Here is a tiny trained network, its code and every weight. The questions are about switching its units off for an input and a target symbol, where a switched-off unit gives its printed mean instead of its output.

import numpy as np


def w(rows, s, z=0):
    codes = np.array(rows[::2]) - 128.0
    scale = np.full(codes.shape[1], s)
    scale[-1] = z or s
    return codes * scale


def f(y):
    return np.maximum(y, 0)


def softmax(a):
    e = np.exp(a - a.max(-1, keepdims=True))
    return e / e.sum(-1, keepdims=True)


def log_softmax(a):
    a = a - a.max(-1, keepdims=True)
    return a - np.log(np.exp(a).sum(-1, keepdims=True))


def net(x, mask):
    ids = ['ΔΛΠΦΩαβγεζηθμστψ'.index(c) for c in x.split()]
    T = len(ids)
    res = E[ids] + P[:T]
    u = 0
    for l in range(2):
        r = res
        for j in range(3):
            rows = slice(3 * j, 3 * j + 3)
            q, k, v = (r @ M[l][rows].T for M in (Q, K, V))
            z = softmax(np.where(np.tri(T) > 0, q @ k.T / 3**0.5, -1e9)) @ v
            o = O[l][rows]
            res = res + np.where(mask[u + j], z, o[:, -1]) @ o[:, :-1]
        u += 3
        y = f(res @ A[l][:, :-1].T + A[l][:, -1])
        res = res + np.where(mask[u : u + 4], y, B[l][:, -1]) @ B[l][:, :-1]
        u += 4
    return log_softmax(res[-1] @ U[:, :-1].T + U[:, -1])


Q, K, V, O, A, B = {}, {}, {}, {}, {}, {}
E = w([
[200,141,147,211,216,99,207,249,137,135],'Δ',
[76,56,188,97,78,147,171,116,69,7],'Λ',
[168,83,91,78,141,52,64,160,35,13],'Π',
[216,4,123,165,145,74,141,73,223,161],'Φ',
[134,211,193,216,180,197,208,163,69,116],'Ω',
[90,209,123,177,90,110,129,44,12,208],'α',
[134,111,68,108,56,171,77,218,149,237],'β',
[191,206,157,9,141,102,182,95,216,158],'γ',
[166,66,93,104,98,6,192,76,48,204],'ε',
[229,165,31,106,157,218,121,62,185,86],'ζ',
[44,131,12,172,169,165,136,139,193,65],'η',
[149,115,156,254,111,153,49,53,148,193],'θ',
[65,64,122,80,25,212,234,129,140,163],'μ',
[104,249,34,49,138,106,46,202,72,136],'σ',
[54,223,241,76,89,55,111,114,193,146],'τ',
[10,104,163,192,112,18,62,219,203,129],'ψ',
],0.0066)
P = w([
[123,108,142,118,139,151,97,115,112,133],'0',
[160,170,92,178,38,91,168,161,145,94],'1',
[94,172,53,150,118,70,174,92,160,127],'2',
[144,157,93,154,63,92,158,159,141,108],'3',
[76,85,130,81,254,140,135,135,113,182],'4',
[177,88,183,115,125,173,119,232,92,154],'5',
[109,117,111,116,169,128,138,144,117,144],'6',
[166,174,128,154,38,110,155,165,114,116],'7',
[42,183,31,160,151,48,177,25,163,102],'8',
],0.0094)
Q[0] = w([
[184,135,169,105,95,85,133,101,75,167],'0.h0',
[196,165,134,167,12,139,132,190,145,74],'0.h0',
[126,192,75,169,75,58,167,58,160,78],'0.h0',
[84,147,60,115,98,54,122,43,173,124],'0.h1',
[192,147,130,150,10,110,115,172,132,78],'0.h1',
[143,175,100,174,56,112,142,93,154,111],'0.h1',
[95,81,153,86,223,170,94,119,89,165],'0.h2',
[124,87,155,79,187,175,105,165,121,190],'0.h2',
[198,121,160,129,51,168,110,205,108,120],'0.h2',
],0.011)
K[0] = w([
[59,127,67,145,163,169,108,155,183,90],'0.h0',
[71,100,138,81,250,134,110,58,106,187],'0.h0',
[139,61,179,82,172,199,83,198,98,150],'0.h0',
[175,105,202,134,137,202,101,187,92,150],'0.h1',
[63,109,123,96,252,154,126,80,106,190],'0.h1',
[117,81,172,70,193,153,86,158,111,156],'0.h1',
[157,191,88,179,23,82,166,145,179,89],'0.h2',
[119,173,80,163,64,65,159,89,143,81],'0.h2',
[54,120,66,108,218,92,155,59,151,158],'0.h2',
],0.011)
V[0] = w([
[205,63,172,85,88,41,152,151,75,186],'0.h0',
[94,10,79,187,152,87,138,152,218,142],'0.h0',
[141,157,142,188,179,52,176,3,151,139],'0.h0',
[234,115,41,103,185,149,114,120,121,115],'0.h1',
[92,100,101,142,116,101,3,87,73,127],'0.h1',
[109,114,86,30,70,152,142,57,178,179],'0.h1',
[148,199,115,167,113,131,79,177,161,252],'0.h2',
[180,120,206,76,153,104,53,133,225,101],'0.h2',
[178,58,192,183,97,245,110,71,129,163],'0.h2',
],0.0068)
O[0] = w([
[211,65,164,95,84,48,145,152,76,179,164],'0.h0',
[84,27,83,176,163,91,138,142,204,148,177],'0.h0',
[148,155,144,178,171,70,157,5,151,137,67],'0.h0',
[235,111,32,95,213,152,118,121,123,115,133],'0.h1',
[93,96,104,139,117,103,2,87,73,119,131],'0.h1',
[100,118,73,41,72,136,140,54,177,179,126],'0.h1',
[157,203,116,171,100,119,85,171,166,229,209],'0.h2',
[166,117,209,57,191,118,77,142,212,121,7],'0.h2',
[172,67,184,164,107,219,124,106,125,167,68],'0.h2',
],0.0074,0.0017)
A[0] = w([
[181,96,180,136,164,138,76,106,143,142,66],'0.n0',
[27,88,109,85,178,81,238,204,127,66,254],'0.n1',
[170,160,210,182,183,165,160,195,99,112,10],'0.n2',
[101,174,82,144,187,66,210,166,116,253,239],'0.n3',
],0.0045,0.003)
B[0] = w([
[107,142,114,99,25,138,139,112,82,110,131],'0.n0',
[162,147,111,140,2,108,160,125,156,14,234],'0.n1',
[84,78,134,39,174,145,57,158,112,199,138],'0.n2',
[222,173,89,188,4,101,142,140,156,131,253],'0.n3',
],0.0051,0.0065)
Q[1] = w([
[110,100,163,80,218,199,115,131,126,164],'1.h0',
[123,121,129,63,247,254,121,127,130,153],'1.h0',
[104,103,129,51,223,227,112,128,122,142],'1.h0',
[157,177,92,108,48,89,171,185,158,8],'1.h1',
[183,128,79,193,54,109,159,157,162,99],'1.h1',
[50,139,183,76,212,148,95,77,89,148],'1.h1',
[36,114,246,23,192,132,120,112,166,86],'1.h2',
[142,127,184,114,123,120,115,86,131,155],'1.h2',
[192,153,6,153,59,112,169,170,107,118],'1.h2',
],0.0061)
K[1] = w([
[97,163,132,123,70,36,195,165,109,127],'1.h0',
[118,184,96,152,49,3,239,165,129,126],'1.h0',
[116,181,122,152,85,28,211,163,123,143],'1.h0',
[141,87,173,106,176,175,38,96,68,212],'1.h1',
[128,128,160,115,140,154,43,62,51,113],'1.h1',
[139,141,94,132,110,97,207,198,195,150],'1.h1',
[156,168,59,219,109,93,157,132,133,170],'1.h2',
[116,157,108,132,140,111,134,185,108,116],'1.h2',
[102,78,237,85,156,169,83,122,152,120],'1.h2',
],0.0064)
V[1] = w([
[136,96,209,97,116,122,84,201,75,227],'1.h0',
[110,182,129,139,142,64,214,197,120,89],'1.h0',
[143,58,221,108,163,135,158,88,71,105],'1.h0',
[102,177,180,193,96,200,141,112,176,133],'1.h1',
[104,142,146,83,176,204,71,174,107,80],'1.h1',
[117,54,120,81,200,156,202,200,214,162],'1.h1',
[70,88,123,207,254,103,54,114,92,181],'1.h2',
[44,126,183,75,128,85,90,105,160,143],'1.h2',
[168,222,137,91,198,99,133,84,148,162],'1.h2',
],0.0056)
O[1] = w([
[27,87,118,138,165,112,231,191,102,159,156],'1.h0',
[149,185,122,223,84,161,94,187,97,74,40],'1.h0',
[133,154,124,115,211,28,152,162,95,121,102],'1.h0',
[173,50,204,154,170,146,136,139,168,80,126],'1.h1',
[163,118,110,54,142,116,128,229,172,130,116],'1.h1',
[153,161,130,111,20,98,213,137,140,44,3],'1.h1',
[184,167,2,191,113,91,195,143,170,146,66],'1.h2',
[85,104,92,147,66,50,82,138,169,65,97],'1.h2',
[127,195,185,149,86,63,139,145,190,195,48],'1.h2',
],0.0054,0.005)
A[1] = w([
[164,191,158,192,211,48,104,61,123,45,255],'1.n0',
[180,174,153,47,98,163,177,140,30,159,162],'1.n1',
[105,108,193,179,126,216,159,150,254,136,182],'1.n2',
[129,80,152,67,156,124,64,167,46,66,76],'1.n3',
],0.0047,0.0046)
B[1] = w([
[153,164,170,166,239,58,115,77,101,33,254],'1.n0',
[171,185,152,66,106,159,170,125,55,127,228],'1.n1',
[98,134,166,177,131,188,160,145,253,149,222],'1.n2',
[107,136,115,174,126,163,111,169,171,231,172],'1.n3',
],0.006,0.0037)
U = w([
[220,132,168,193,188,105,191,234,137,122,24],'Δ',
[80,36,213,75,124,169,144,105,58,28,203],'Λ',
[154,64,127,62,185,93,50,180,42,42,247],'Π',
[182,10,134,132,192,89,158,78,208,165,86],'Φ',
[144,213,194,213,151,209,212,170,73,106,18],'Ω',
[76,192,124,188,97,138,117,37,29,171,178],'α',
[132,113,91,119,65,170,59,219,151,238,248],'β',
[180,204,167,8,159,117,155,85,203,156,142],'γ',
[179,72,95,116,77,30,182,50,82,155,18],'ε',
[234,145,102,114,119,219,66,55,164,92,101],'ζ',
[44,138,24,173,141,156,133,105,186,50,224],'η',
[115,85,165,213,202,173,55,95,137,209,235],'θ',
[65,70,114,84,64,207,219,114,129,165,106],'μ',
[100,227,39,48,157,103,64,189,89,128,40],'σ',
[58,214,255,88,87,73,95,107,174,138,124],'τ',
[52,105,173,178,97,26,49,187,184,113,34],'ψ',
],0.0053,0.0015)

Each question gives the input, a string of symbols that net reads in full, and the target symbol t.
The units are the heads (3 rows each of Q, K, V and O) and the neurons (one row each of A and B). Each row of codes is followed by its name. A weight is (code - 128) times the scale printed after its matrix; where a second scale follows, it is the last column's (O, A, B and U).
mask holds one flag per unit, layer by layer, with each layer's heads first. A switched-off unit (its flag False) gives its mean, the last column of its rows in O or B, instead of its output. The means were averaged over made-up inputs and are rounded, as every weight is.
A unit's drop is (log p(t) with every unit on - log p(t) with that unit switched off) / (log p(t) with every unit on - log p(t) with every unit switched off).
The circuit of an input: a set's keep is (log p(t) with only the set's units on - log p(t) with every unit switched off) / (log p(t) with every unit on - log p(t) with every unit switched off). Starting from the 12 units with the biggest drops (on a tie, the unit counted first), units are removed one at a time, each time the one whose removal leaves the highest keep (on an exact tie, the one counted first), for as long as the keep stays at least 0.8.
units of the circuit, in order: the units of the circuit, biggest drop first
unit that matters most: the unit with the biggest drop
top k neurons in layer l: the k neurons of layer l with the biggest drops, biggest first
heads that matter: for each layer, one digit per head in row order, 1 if its drop is at least 0.15 and else 0, layers parted by /
input Π ε Φ η, target σ: heads that matter -> 110 / 010
input ψ Δ τ, target ψ: units of the circuit, in order -> 0.h1; 0.h2; 1.h2; 0.h0
input Δ Π ε Ω α τ α Π, target α: heads that matter -> 101 / 010
input ε σ Λ, target α: heads that matter -> 100 / 010
input α β γ η Δ β Π Λ θ, target β: unit that matters most -> 0.h0
input η μ α Ω γ Φ τ θ, target ζ: heads that matter -> 110 / 100
input η Ω σ Δ, target ζ: heads that matter -> 100 / 100
input Π ε ε θ ψ β α Λ Ω, target β: units of the circuit, in order -> 0.h0; 0.h2
input β α μ, target μ: heads that matter -> 100 / 100
input β η β, target β: units of the circuit, in order -> 0.h2; 0.h0
input α θ η Φ Π, target θ: units of the circuit, in order -> 1.h1; 0.h2; 0.h0
input Φ Δ ε Φ ζ ζ, target ε: heads that matter -> 101 / 010
input γ β σ Ω, target τ: units of the circuit, in order -> 1.h2; 0.h2; 0.h0
input η ζ ζ ψ β α, target ζ: units of the circuit, in order -> 1.h0; 0.h0; 0.h1
input η β γ ψ Λ γ γ μ β, target ζ: heads that matter -> 100 / 100
input μ β η Π, target Λ: unit that matters most -> 1.h2
input ε ψ γ Δ, target ε: top 2 neurons in layer 0 -> 0.n1; 0.n3
input Π η μ ε γ ζ μ β σ, target σ: units of the circuit, in order -> 1.h1; 0.h1; 0.h0
input γ γ μ μ, target τ: units of the circuit, in order -> 1.h2; 0.h2; 0.h0
input Ω τ Φ θ σ Δ ψ Δ η, target Δ: unit that matters most -> 0.h1
input τ ψ Δ σ, target ψ: units of the circuit, in order -> 1.h2; 0.h1; 0.h2
input τ α ψ Δ Π β, target ψ: units of the circuit, in order -> 0.h2; 1.h2; 0.h1; 0.h0
input τ β ε β ε, target β: heads that matter -> 101 / 000
input θ η θ η, target θ: units of the circuit, in order -> 0.h2; 1.h1; 0.h1
input Λ ε α ε Λ θ θ ζ θ, target θ: heads that matter -> 001 / 000
input η Π γ σ, target ζ: units of the circuit, in order -> 1.h0; 0.h0
input Φ Π ε ζ σ μ, target ε: heads that matter -> 101 / 000
input β η α σ Λ η σ σ β, target μ: unit that matters most -> 1.h0
